In the rows, 128 means zero.
Each row of numbers stands for one thing and depends on some of the facts below. Use the named rows to name the rest.

Some rows with their names:
lete: [116 128 125 129 133 137 130 130 126 118 132 123 116 129 126 139 124 117
 135 140 127 130 114 128 120 122 130 129]
muge: [118 134 126 138 125 137 131 132 118 121 121 118 112 133 126 132 123 122
 179 145 121 129 117 124 121 121 134 114]
tilim: [115 134 125 132 130 127 126 131 115 117 130 120 106 136 124 134 122 121
 163 149 124 123 118 126 116 120 128 136]
nikler: [119 131 122 129 138 131 128 131 130 118 129 121 116 124 123 141 129 115
 142 145 128 133 112 132 119 124 131 121]
zabran: [118 129 126 134 129 140 132 132 131 121 122 118 116 128 126 136 126 116
 146 137 125 134 120 126 120 123 134 116]
kloskes: [116 126 128 130 126 139 131 130 132 120 131 117 114 133 130 137 122 118
 121 128 126 132 116 123 115 119 131 132]
flograk: [118 130 122 129 136 133 128 131 130 120 130 121 117 124 123 140 127 115
 143 143 128 134 114 130 119 125 131 122]
debrik: [115 123 129 132 127 147 133 129 131 119 131 120 120 131 130 137 124 118
 115 123 124 134 117 124 120 121 132 126]
felegrol: [112 122 131 128 123 145 133 127 131 118 135 120 117 135 133 137 119 118
  98 121 124 129 116 119 116 116 128 140]
ditru: [110 125 130 125 127 138 133 125 133 122 142 126 115 132 132 139 112 120
 127 132 125 135 111 117 117 116 124 143]
zipem: [119 130 127 135 124 137 131 133 128 121 123 118 114 131 127 134 123 119
 157 137 124 134 118 124 120 122 133 117]
treka: [113 136 123 132 131 128 129 129 112 120 130 129 109 133 124 133 120 124
 192 159 123 125 116 126 122 123 127 123]
kela: [109 130 124 132 131 145 133 128 112 120 134 134 119 125 124 137 124 121
 169 150 123 129 116 131 131 126 131 111]
zipogal: [146 120 126 129 143  96 125 129 134 134 133 134 145 120 131 121 138 122
 161  92 130 119 112 128 131 136 128 125]
fuba: [142 118 130 128 137 102 126 128 130 133 136 136 146 122 133 119 138 124
 151  87 129 116 111 124 131 134 127 131]
bropem: [148 120 130 137 132 106 130 131 130 137 120 131 148 123 133 115 138 128
 185  90 125 120 119 122 135 135 134 110]
stobis: [145 125 129 134 133 102 125 128 111 134 130 139 141 129 130 113 134 132
 202 102 123 108 118 124 138 135 129 119]
dranes: [124 140 125 125 136 118 119 118 128 136 109 124 140 134 122 122 134 131
  61 147 137 124 153 151 127 135 123 140]
skiklu: [125 141 129 132 124 126 124 118 122 141 103 125 141 140 125 115 127 139
  97 144 130 127 157 143 132 133 126 126]
luses: [115 139 127 126 133 131 125 114 119 140 116 137 148 131 125 121 128 137
  89 150 131 126 154 149 139 136 122 123]
bilubo: [161 128 130 123 107 129 124 143 134 130 124 127 119 121 124 123 138 149
 125 138 132 134 155 121 137 134 130 126]

Some facts about the things:
baske	ψ	plidram; baske	ψ	sulik; baske	ψ	griflal; bregru	ψ	romok; bregru	ψ	plozim; bregru	ψ	plegom
bregru	ψ	flesi; bresu	ψ	stapluran; brinar	ψ	fliginin; brinar	ψ	kogrir; brinar	ψ	sazar; britir	ψ	podar
britir	ψ	bokla; britir	ψ	mili; britir	ψ	kazak; britir	ψ	gilotun; britir	ψ	rofe; brodru	ψ	lagranel
brodru	ψ	skiklu; brodru	ψ	tutukem; brodru	ψ	zofer; bupos	ψ	flekun; bupos	ψ	futridu; bupos	ψ	lotrom
daduk	ψ	seska; daduk	ψ	voklufu; daduk	ψ	tilim; daduk	ψ	grukleskil; daduk	ψ	skivo; dagifle	ψ	remones
dagifle	ψ	terar; dagifle	ψ	bropem; dagifle	ψ	grarun; dagifle	ψ	tugri; debrik	ψ	dropi; ditru	ψ	gudegruk
ditru	ψ	bridrir; ditru	ψ	bruzabram; ditru	ψ	klunim; ditru	ψ	fitafu; dodin	ψ	plegom; dodin	ψ	futridu
dromen	ψ	tudasku; dromen	ψ	pazes; febrem	ψ	veklor; febrem	ψ	trutril; felegrol	ψ	zatri; felegrol	ψ	pase
felegrol	ψ	trano; felegrol	ψ	travum; felegrol	ψ	skodre; fletrame	ψ	didran; fletrame	ψ	plidram; fletrame	ψ	kiskur
fletrame	ψ	giskul; fletrame	ψ	fitafu; flogu	ψ	fliginin; flogu	ψ	stanok; flogu	ψ	kogrok; flogu	ψ	trori
flogu	ψ	dibos; flogu	ψ	tristom; flogu	ψ	tamigril; flukler	ψ	bretrik; flukler	ψ	zipogal; flukler	ψ	flograk
flukler	ψ	nikler; foti	ψ	stobis; foti	ψ	seredras; foti	ψ	groten; foti	ψ	radrik; geklik	ψ	druflir
geklik	ψ	gaklumis; geklik	ψ	voklufu; geklik	ψ	grukleskil; geklik	ψ	bebaruk; geklik	ψ	griflal; gograk	ψ	flekun
gograk	ψ	muge; gograk	ψ	pluzu; grebriskel	ψ	bada; gresom	ψ	dezam; gresom	ψ	dupim; gresom	ψ	plubrin
gresom	ψ	zipem; griski	ψ	trili; griski	ψ	kiskur; griski	ψ	plegom; griski	ψ	pluflas; griski	ψ	sosun
grobek	ψ	telezan; gruflik	ψ	dibos; gruflik	ψ	stagom; guvuk	ψ	kidrutrak; guvuk	ψ	bropem; guvuk	ψ	rofe
guvuk	ψ	dropi; guvuk	ψ	flesi; kigratak	ψ	druflir; kigratak	ψ	stobis; kigratak	ψ	bozas; kigratak	ψ	treka
kliskul	ψ	flugrar; kloskes	ψ	dunok; kluplol	ψ	flekun; kluplol	ψ	bebos; kluplol	ψ	kogrir; kluplol	ψ	nibrir
kluplol	ψ	telezan; kotil	ψ	dredrek; kotil	ψ	skunosten; kudri	ψ	kedram; kudri	ψ	zatri; lata	ψ	treka
lata	ψ	skivo; ligeklam	ψ	grulu; ligeklam	ψ	puros; ligeklam	ψ	trari; mipli	ψ	flugrar; mubrok	ψ	tudasku
mubrok	ψ	lidral; mubrok	ψ	zuflol; mubrok	ψ	groten; muflel	ψ	flekun; muflel	ψ	terar; muflel	ψ	zuflol
muflel	ψ	brukan; muflel	ψ	tutukem; mulus	ψ	dupim; mulus	ψ	nibrir; mulus	ψ	futridu; mulus	ψ	pluzu
mulus	ψ	dunok; mulus	ψ	bilubo; navir	ψ	seskon; navir	ψ	treskir; navir	ψ	luses; nemin	ψ	kizos
nemin	ψ	groten; nilar	ψ	voklufu; nilar	ψ	pluzu; nokli	ψ	gratol; nokli	ψ	pazes; nokli	ψ	seskon
pleplosko	ψ	bretrik; pleplosko	ψ	tribru; pleplosko	ψ	romok; positu	ψ	flekun; positu	ψ	zuflol; positu	ψ	groten
positu	ψ	sterok; positu	ψ	dropi; repla	ψ	dezam; repla	ψ	pase; repla	ψ	terar; repla	ψ	lidral
repla	ψ	grase; repla	ψ	stapluran; replol	ψ	flafum; replol	ψ	bada; replol	ψ	gilotun; replol	ψ	sterok
replol	ψ	driduk; semera	ψ	gudegruk; semera	ψ	bridrir; semera	ψ	robi; semera	ψ	treka; sesel	ψ	fliginin
sesel	ψ	stanok; sesel	ψ	kela; sesel	ψ	treskir; setomi	ψ	kiskur; setomi	ψ	zuflol; setomi	ψ	trenis
setomi	ψ	kela; skuzi	ψ	bropem; skuzi	ψ	plubrin; skuzi	ψ	muge; skuzi	ψ	klunim; skuzi	ψ	plavin
stozi	ψ	stobis; stozi	ψ	flabreven; stozi	ψ	treskir; tebus	ψ	staskarak; tebus	ψ	dredrek; tebus	ψ	sastin
tebus	ψ	plegom; tebus	ψ	misken; tetrar	ψ	bebos; tetrar	ψ	trano; tetrar	ψ	sulik; tetrar	ψ	grase
tigisti	ψ	podrodrur; tigisti	ψ	dropi; tomu	ψ	plutek; tomu	ψ	stobis; tomu	ψ	skodre; tomu	ψ	muge
tratel	ψ	robi; tratel	ψ	gratol; tratel	ψ	puros; tratel	ψ	trenis; tridil	ψ	flafum; tridil	ψ	kogrok
tridil	ψ	brubral; tridil	ψ	flesi; turan	ψ	voklufu; turan	ψ	mili; turan	ψ	bruzabram; turan	ψ	telezan
turan	ψ	lotrom; vasir	ψ	zabran; vasir	ψ	grase; vasir	ψ	flesi; vasir	ψ	bilubo; vegak	ψ	ribrelor
voben	ψ	zuflol; voben	ψ	nibrir; voben	ψ	voklufu; voben	ψ	skiklu; voben	ψ	seredras; voben	ψ	grilar
vobrutrem	ψ	sastin; vuklus	ψ	flugrar; vuklus	ψ	telezan; vulen	ψ	veklor; vulen	ψ	ribrelor; vulen	ψ	dranes
vulen	ψ	kamis; zegalir	ψ	kiskur; zegalir	ψ	gudegruk; zegalir	ψ	plozim; zegalir	ψ	pazes; zegalir	ψ	mikir
zegalir	ψ	sosun; zegalir	ψ	bruva; zuton	ψ	laner; zuton	ψ	plegom; zuton	ψ	plipli; bada	π	b
baske	π	c; bebaruk	π	a; bebos	π	c; bilubo	π	d; bokla	π	a; bozas	π	a
bregru	π	d; bresu	π	a; bretrik	π	b; bridrir	π	c; brinar	π	b; britir	π	c
brodru	π	c; bropem	π	b; brubral	π	c; brukan	π	a; bruva	π	b; bruzabram	π	a
bupos	π	d; daduk	π	a; dagifle	π	b; debrik	π	a; dezam	π	c; dibos	π	a
didran	π	b; ditru	π	a; dodin	π	a; dranes	π	c; dredrek	π	d; driduk	π	a
dromen	π	c; dropi	π	b; druflir	π	a; dunok	π	a; dupim	π	b; fakla	π	c
febrem	π	b; felegrol	π	a; fitafu	π	b; flabreven	π	c; flafum	π	d; flekun	π	c
flesi	π	a; fletrame	π	c; fliginin	π	a; flograk	π	a; flogu	π	d; flugrar	π	a
flukler	π	c; foti	π	c; fuba	π	b; futridu	π	a; gaklumis	π	c; geklik	π	a
gilotun	π	d; giskul	π	b; gograk	π	a; grarun	π	b; grase	π	a; gratol	π	a
grebriskel	π	b; gresom	π	a; griflal	π	a; grilar	π	d; griski	π	b; grobek	π	a
groten	π	a; gruflik	π	a; grukleskil	π	a; grulu	π	a; gudegruk	π	c; guvuk	π	c
kamis	π	b; kaval	π	a; kazak	π	a; kedram	π	a; kela	π	a; kidrutrak	π	c
kigratak	π	a; kiskur	π	a; kizos	π	a; kliskul	π	a; kloskes	π	a; klunim	π	a
kluplol	π	b; kogrir	π	a; kogrok	π	c; kotil	π	a; kudri	π	d; lagranel	π	b
laner	π	c; lata	π	c; lete	π	a; lidral	π	a; ligeklam	π	a; lotrom	π	d
luses	π	c; mikir	π	b; mili	π	b; mipli	π	b; misken	π	b; mubrok	π	a
muflel	π	d; muge	π	a; mulus	π	c; napel	π	a; navir	π	c; nemin	π	a
nibrir	π	d; nikler	π	a; nilar	π	d; nokli	π	a; pase	π	b; pazes	π	b
plavin	π	b; plegom	π	a; pleplosko	π	c; plidram	π	d; plipli	π	d; plozim	π	a
plubrin	π	a; pluflas	π	b; plutek	π	a; pluzu	π	b; podar	π	c; podrodrur	π	b
positu	π	c; puros	π	c; radrik	π	a; remones	π	c; repla	π	c; replol	π	a
ribrelor	π	a; robi	π	a; rofe	π	a; romok	π	a; sastin	π	a; sazar	π	d
semera	π	a; seredras	π	c; sesel	π	b; seska	π	c; seskon	π	a; setomi	π	a
skiklu	π	c; skivo	π	a; skodre	π	a; skunosten	π	b; skuzi	π	c; sodanuk	π	b
sosun	π	c; stagom	π	a; stanok	π	b; stapluran	π	d; staskarak	π	a; sterok	π	d
stobis	π	b; stozi	π	d; sulik	π	a; tamigril	π	b; tebus	π	a; telezan	π	d
terar	π	d; testufa	π	b; tetrar	π	a; tigisti	π	d; tilim	π	a; tomu	π	a
trano	π	d; trari	π	a; tratel	π	d; travum	π	a; treka	π	a; trenis	π	d
treskir	π	a; tribru	π	a; tridil	π	a; trili	π	a; tristom	π	c; trori	π	b
trutril	π	c; tudasku	π	b; tugri	π	a; turan	π	c; turor	π	a; tutukem	π	d
vasir	π	b; vegak	π	a; veklor	π	a; voben	π	d; vobrutrem	π	c; vodras	π	a
voklufu	π	d; vuklus	π	d; vulen	π	a; zabran	π	a; zatri	π	b; zegalir	π	d
zipem	π	a; zipogal	π	b; zofer	π	a; zuflol	π	a; zuton	π	b

Name these rows:
No name comes twice in this set of rows, the named rows included.
[120 142 125 125 135 119 126 116 137 148 112 135 148 125 124 122 121 138
 120 151 133 140 152 143 136 134 123 116] : sosun
[156 125 134 118 104 128 123 139 133 127 136 130 113 132 129 124 131 151
  87 130 132 127 152 116 129 128 124 156] : nilar
[151 119 137 118 103 143 128 137 137 129 138 132 121 127 133 125 131 151
  66 118 131 133 150 115 136 128 125 146] : muflel
[119 134 124 133 128 130 129 131 121 122 128 122 111 132 125 135 120 122
 184 150 123 130 116 123 119 120 130 122] : bruzabram
[117 131 123 128 136 132 133 129 134 124 133 127 117 121 125 140 119 120
 173 148 126 141 111 125 123 122 130 114] : trili
[115 125 127 126 131 136 133 130 144 124 135 119 119 126 131 141 119 117
 117 130 128 141 111 120 116 118 129 132] : dodin
[116 137 131 121 128 122 123 113 127 140 119 130 137 142 129 119 120 139
  62 139 133 125 152 140 127 128 118 153] : lata
[124 137 129 131 125 130 127 118 133 141 101 122 146 133 127 117 128 136
  79 135 131 133 159 143 134 133 128 120] : remones
[118 142 126 126 133 124 124 115 122 142 113 137 146 130 123 120 125 138
 110 154 132 130 154 147 139 135 122 122] : puros
[122 133 124 134 127 131 131 133 129 123 121 116 114 128 125 134 124 120
 171 144 125 136 118 126 119 122 134 112] : futridu
[150 123 130 137 131  98 126 131 126 136 121 128 140 130 132 113 135 129
 188  95 125 115 120 120 130 132 132 120] : pluzu
[114 134 132 123 127 133 130 112 135 144 121 136 151 131 131 122 119 138
  62 132 131 134 152 139 136 130 121 134] : dromen
[120 132 130 120 136 127 125 114 145 138 119 126 147 132 130 125 127 130
  21 128 137 133 150 142 126 131 120 148] : flukler

Now the same things, written a new way:
Named rows:
fletrame: [118  90 123 131 111 154 126  89 133 126 212  90 112]
sastin: [ 76  99  76 132  90 100  73 138 110  82 117 108 147]
tebus: [ 69  98 107 152 104 118  57 140 153  85 173  90 155]
travum: [ 86 120 102 127  77 105 106 127 143  92  95 128 160]
tratel: [130  76 153 154 155 101 129 162 161 125 172 119 153]
gratol: [101 110 116 137  79  89  94 168 118  71 116 135 115]
puros: [142 101 100 127  93 138 133  96  91 121 149 119 101]
plozim: [ 80 110  89 139  92  91  89 164 107  67 118 108 124]
flogu: [145  66 135 130 186 144  86 146 171  91 161 118 188]
mubrok: [ 80 127 134 135 104 120 104 158 180  67 151 113 130]
trutril: [145  99  79 136 101 155 109  68 108 154 140 138 134]
vodras: [ 86 114  98 137 103 105  76 144 147  93 120 130 140]
skivo: [ 91 108  89 109 103  81  88 139 139 107 116 143 127]
daduk: [ 79 106 120 113 122  99  67 132 187 108 168 132 134]
luses: [149  90 105 117 100 153 129  95  93 108 148 127 109]
kudri: [123  81 129 150 145 112 136 123 168 142 142 116 201]
bada: [111 142 104  94 129 173 125 190 143 131 100 113 135]
zipogal: [101 116 109 116 100 176 122 165 130 157 111 103 163]
pazes: [108 117 136 108  79 154 158 197 112 129 114 100 130]
flafum: [136 104  78 127 192 107 115 156 128 101 116 123 165]
kazak: [ 87 143  72 124 131 101  73 156 147  79 112 141 119]

Which thing is each row?
No name comes twice in this set of rows, the named rows included.
[ 95 104 103 123 103 108  83 162 116  51 108 133 125] : kela
[124 113 109 144 187 114 124 153 171 121 158 108 169] : tigisti
[136  72 102 112 171 111 109 134 127 106 119 123 186] : sazar
[ 84 102 139 130 102 104  77 143 182 100 157 135 132] : kigratak
[124  87 111 115 113 152 130  72 139 141 195  96 125] : baske
[141 115  71 114 130 167 112  90  99  89 146 104 117] : brubral
[116  95  73 104 177  84 127 136 138 128 124 110 168] : lotrom
[106 158  99  93 117 168 150 190 136 124  95  99 137] : dropi
[126 120  74 111  92 153 160  68 103 119 132  97 138] : dezam
[147  98  73 105 129 170 107  87  85  85 134 116 120] : kogrok
[125  88  74  94 170  71 129 127 131 141 118 127 164] : voklufu
[121  93  72 128 101 149 124  79  86 117 161  85 124] : laner
[117  95  78 120 161 102 141 129 133 118 114  96 192] : bilubo
[ 89 104 118 163 101 123  57 131 174 128 141 154 156] : vulen
[119 103  98  98 147 156 115  74 155 131 206  96 111] : turan

